Group and class of each row:
[-14 -25   9   1  14 -23  -2   6  10 -28 -14   4  -6  -4  -2 -15 -16  -4
 -24  -1  -3  15  13 -18  -3 -12 -12 -21  18   3  18   1  14  -9] : BH CL
[-11 -35  -5   2  19 -30   1   3   5 -31 -11   7  -9   0  -8 -12  -3  -3
 -36   4  -5  30  11 -21   4  -5 -12 -19   1  -4  14   4  15 -18] : BH LM
[ -6   6  -9   1   6 -18 -10  10 -34  -3   5   4  -5 -18  -9   4 -16  -4
 -26  -2   2  -6   9  -8   6  -8   7 -26   5 -11  19   0  16 -26] : Jg Nb
[ 18  -4 -10  11  16  -5  22 -14  15  11  -8  14   0   3 -14  -9  -5  20
  -2   6   3  10  -1   4   5  -2  -9  26  13 -10  16   6  -2  20] : RC ZN
[ 12 -14  -9   2  33 -16  17  -7  13  -5  -8   2   1   1 -10 -11  -7  11
   4   8   1   5   4   5  -8   1  -5  10  10 -13  15   8   6  29] : RC ZN
[  0   4 -15  -9   5 -13  -5  33 -24   3  -1  11  -4 -36 -11 -10 -29   4
 -14   9   7 -18   9  -2  -5   4   3 -13  12 -18  11  19  25  -2] : Jg Nb
[  6  -3  13  21   3  15 -13 -27 -20   6   8 -11  31   5 -11  14  -8   2
  -7   2 -13  -4  -6  12   9 -44 -13  -8  21   9   2 -23   4  25] : Nz LQ
[-15   1   6  26   4   0  15 -23   1 -18  -8 -12  14  32  10  16   5  -7
 -14  -5  -7  10   8  -3  12 -45  10 -12  11  21  10 -14   2 -11] : Nz LQ
[-18 -17  -1  -4   8 -23   0   9  -3 -27  -8 -26  -9   0   2 -12  -1 -14
 -23  -1  -3  10  10 -16  -1   1   7 -23   7  -6   8   9  10 -24] : BH LM
[ 12 -16  -6   3  12 -18  12 -15  15   0 -13   8  -6   0  -9 -19  -5   1
   1   4   9   8   4   2  -2   5  -9  19  11 -12  11  12  -5  13] : RC FF
[ -3 -25   3   9  13 -19   7  -2   0 -20 -10   5  -5   0   4 -23 -12  -5
 -25   3  -2  20  18 -12   1 -15  -7  -6  23   9  21   8  11 -10] : BH CL
[ -4   6  10  12   8   0   4 -16 -16  -6  12  -9  14  14   2  15  -2  -1
 -11 -14  -8   1 -12   8   8 -27  15 -14   5   3   6 -11   3  -3] : Nz JC
[ -8  36   9  22  -4   8  13 -27  -7  -8   0  -7  15  28   3  21  12  -2
 -11  -8  -4  10  -7   3  12 -37  17 -12  -6  11   2 -21  -3 -19] : Nz LQ
[ -6 -28 -11  11  40 -30  12   5   5 -42 -24  -3   8   6  -4  -3   3   9
 -31   8 -15  22   2 -14  -1 -19   4 -32  -6  -2  22  -8  24  -6] : BH LM
[ -5 -27   6  -1  32 -26  -8   0  -2 -29 -16  -3   4  -1  -6  -9 -12   5
 -19   4 -14   9   4 -10  -6 -30   1 -23   5  -2  21  -5  18   3] : BH LM
[ -8 -33  -5   1  22 -21   0   5   8 -18 -11   3  -1   2  -2 -16  -6   4
 -26   7  -7  22   9 -14  -1  -9 -16 -13   9  -2  12   2   8  -6] : BH LM
[-19   2  22  28  -8   2   5 -23  -5 -13  -3  -9   6  24   9  12   1 -14
  -3  -7  -9   8  -2  -2   7 -36   7  -8  17  22   4 -16  -9 -15] : Nz JC
[-16 -20   8   6  23 -48  19  -6   8 -41 -18   7 -12  17   1 -12   7  -9
 -16  -2 -10  14   5 -19  -1  -3  20 -25  -3  -5  20   6   3 -31] : BH LM
[ -5  21   3  21 -11  11  14 -19  -3   3   2  -7  22  23   5  19   6   0
  -8  -5   2   7   1   2   8 -31  12  -3   6  15   1 -13  -5 -12] : Nz JC
[ -6 -32   0   0  23 -35  -2  -6   4 -36  -9   5  -6   4  -1 -14   0  -1
 -29  -1  -8  29   6 -17   9 -12   0 -32  -1 -14  16   0  15 -19] : BH LM
[-13   5  13  25   5 -12  20 -18  -7 -20 -22  -4  -7  25   2  14  -1  -8
  -3  -5  -6   3   1 -11   4 -36  17 -18   4  14  19 -26  -5 -28] : Nz JC
[ 12 -26   4   7  12 -24  14 -19  22  -8 -18  17 -21  12 -13 -24  -5   7
  10   5   5  14   2   1  -5   4 -12  20   8  -5  17  -3 -17   2] : RC FF
[ 19 -23   1   6  22 -19  16 -17  22   0 -13   9  -8   7 -14  -9  -3  12
  11   8   3  10   0  -5  -6   4 -14  19   3  -8  12 -15 -13  18] : RC FF
